Below is a small trained network, with its code and all its weights. Each question gives an input and a class and asks what happens when units are switched off, that is, made to give their printed mean instead of their output.

import numpy as np


def w(rows, s, z=0):
    codes = np.array(rows[::2]) - 128.0
    scale = np.full(codes.shape[1], s)
    scale[-1] = z or s
    return codes * scale


def norm(h):
    return h / np.sqrt((h * h).mean(-1, keepdims=True) + 1e-5)


def f(y):
    return y / 2 * (1 + np.tanh(0.7978845608 * (y + 0.044715 * y**3)))


def log_softmax(a):
    a = a - a.max(-1, keepdims=True)
    return a - np.log(np.exp(a).sum(-1, keepdims=True))


def net(x, mask):
    res = np.array(x, float).reshape(1, 4) / 4 @ E
    u = 0
    for l in range(4):
        y = f(norm(res) @ A[l][:, :-1].T + A[l][:, -1])
        res = res + np.where(mask[u : u + 5], y, B[l][:, -1]) @ B[l][:, :-1]
        u += 5
    return log_softmax(norm(res)[-1] @ U[:, :-1].T + U[:, -1])


A, B = {}, {}
E = w([
[65,132,208,105,2,43,55,127],'x0',
[95,154,79,118,125,102,112,109],'x1',
[212,151,156,53,96,100,165,103],'x2',
[193,152,89,112,53,214,84,211],'x3',
],0.0043)
A[0] = w([
[120,187,108,57,80,255,86,191,42],'0.n1',
[176,179,115,54,53,120,240,41,227],'0.n2',
[185,140,108,62,178,144,168,95,57],'0.n3',
[49,124,145,149,123,128,227,45,116],'0.n4',
[75,140,146,211,188,161,103,193,7],'0.n5',
],0.0049,0.0013)
B[0] = w([
[140,117,170,108,226,225,116,88,255],'0.n1',
[151,109,178,173,164,103,1,170,229],'0.n2',
[118,191,216,96,170,93,141,235,180],'0.n3',
[163,130,131,84,193,164,155,79,199],'0.n4',
[119,93,141,157,109,90,122,121,184],'0.n5',
],0.0069,0.0027)
A[1] = w([
[59,98,83,254,86,154,173,153,7],'1.n1',
[228,163,28,193,213,143,207,188,71],'1.n2',
[160,139,199,166,164,147,124,190,229],'1.n3',
[120,123,126,155,72,79,81,145,140],'1.n4',
[112,24,57,173,147,95,89,158,9],'1.n5',
],0.0056,0.0018)
B[1] = w([
[162,88,174,217,160,91,125,219,161],'1.n1',
[33,255,145,109,59,116,208,169,252],'1.n2',
[65,163,62,148,115,39,111,85,245],'1.n3',
[73,119,165,66,113,87,234,228,170],'1.n4',
[217,65,156,107,174,36,35,181,136],'1.n5',
],0.0055,0.0038)
A[2] = w([
[28,60,53,201,102,163,157,152,87],'2.n1',
[107,142,115,106,20,222,125,165,82],'2.n2',
[68,254,184,143,141,168,90,37,254],'2.n3',
[181,141,41,103,91,219,56,158,66],'2.n4',
[125,123,105,116,105,251,116,136,76],'2.n5',
],0.0054,0.0016)
B[2] = w([
[133,190,218,108,153,71,69,198,164],'2.n1',
[101,36,67,102,63,82,254,106,175],'2.n2',
[154,73,87,135,67,204,138,81,255],'2.n3',
[172,127,80,138,190,47,202,68,166],'2.n4',
[111,38,104,89,223,72,149,77,158],'2.n5',
],0.0063,0.0046)
A[3] = w([
[134,104,103,43,102,232,156,140,5],'3.n1',
[186,253,142,101,79,99,65,134,80],'3.n2',
[181,116,69,79,172,144,132,70,106],'3.n3',
[60,129,164,120,133,79,240,21,247],'3.n4',
[69,192,117,251,223,129,161,198,122],'3.n5',
],0.004,0.0019)
B[3] = w([
[112,62,145,120,4,134,83,148,128],'3.n1',
[118,111,145,163,121,75,137,213,139],'3.n2',
[137,96,141,211,117,103,114,57,155],'3.n3',
[119,53,39,123,86,227,254,92,252],'3.n4',
[179,148,113,94,53,108,40,184,204],'3.n5',
],0.0054,0.0041)
U = w([
[159,63,86,130,155,165,197,2,12],'0',
[181,191,248,163,126,78,41,217,57],'1',
[61,186,157,94,39,163,161,150,225],'2',
],0.0056,0.0011)

Each question gives the input, the list of numbers given to net, and the class t.
The units are the neurons (one row each of A and B). Each row of codes is followed by its name. A weight is (code - 128) times the scale printed after its matrix; where a second scale follows, it is the last column's (A, B and U).
mask holds one flag per neuron, layer by layer. A switched-off neuron (its flag False) gives its mean, the last column of its row in B, instead of its output. The means were averaged over made-up inputs and are rounded, as every weight is.
A unit's drop is (log p(t) with every unit on - log p(t) with that unit switched off) / (log p(t) with every unit on - log p(t) with every unit switched off).
The circuit of an input: a set's keep is (log p(t) with only the set's units on - log p(t) with every unit switched off) / (log p(t) with every unit on - log p(t) with every unit switched off). Starting from the 12 units with the biggest drops (on a tie, the unit counted first), units are removed one at a time, each time the one whose removal leaves the highest keep (on an exact tie, the one counted first), for as long as the keep stays at least 0.8.
circuit, biggest first: the units of the circuit, biggest drop first
most important unit: the unit with the biggest drop
top k neurons: the k neurons with the biggest drops, biggest first
top k neurons in layer l: the k neurons of layer l with the biggest drops, biggest first
drop when u is switched off: that unit's drop, to one decimal
input [-1,7,-3,-2], class 1: most important unit	0.n1
input [-7,-1,-3,-4], class 2: circuit, biggest first	(1.n2; 0.n1)
input [4,-3,6,6], class 0: circuit, biggest first	(0.n1; 2.n4; 1.n2)
input [1,3,-8,-6], class 1: circuit, biggest first	(2.n1; 2.n2; 3.n5)
input [-6,5,4,-5], class 2: top 3 neurons	(1.n2; 0.n3; 0.n1)
input [-8,2,-5,5], class 2: top 2 neurons in layer 0	(0.n2; 0.n4)
input [-7,1,-6,-4], class 2: top 3 neurons	(1.n2; 0.n2; 0.n4)
input [5,-5,5,7], class 0: top 2 neurons	(0.n1; 2.n4)
input [-6,4,-4,1], class 2: top 3 neurons	(1.n2; 0.n2; 0.n3)
input [5,8,6,0], class 1: top 2 neurons	(0.n2; 1.n2)
input [-7,4,8,-3], class 1: top 2 neurons in layer 0	(0.n2; 0.n3)
input [-7,-4,-5,5], class 2: top 4 neurons	(1.n2; 0.n2; 0.n4; 2.n1)
input [-4,0,-1,-3], class 2: top 2 neurons	(1.n2; 0.n1)
input [1,6,7,-4], class 1: circuit, biggest first	(0.n2)
input [-4,-8,0,2], class 2: top 2 neurons in layer 1	(1.n2; 1.n3)
input [-7,-6,5,5], class 2: top 2 neurons	(1.n2; 0.n3)
input [2,-7,8,-3], class 1: drop when 0.n2 is switched off	0.4
input [3,-5,-5,1], class 1: drop when 1.n4 is switched off	0.0
input [6,2,-2,7], class 0: drop when 0.n1 is switched off	0.2
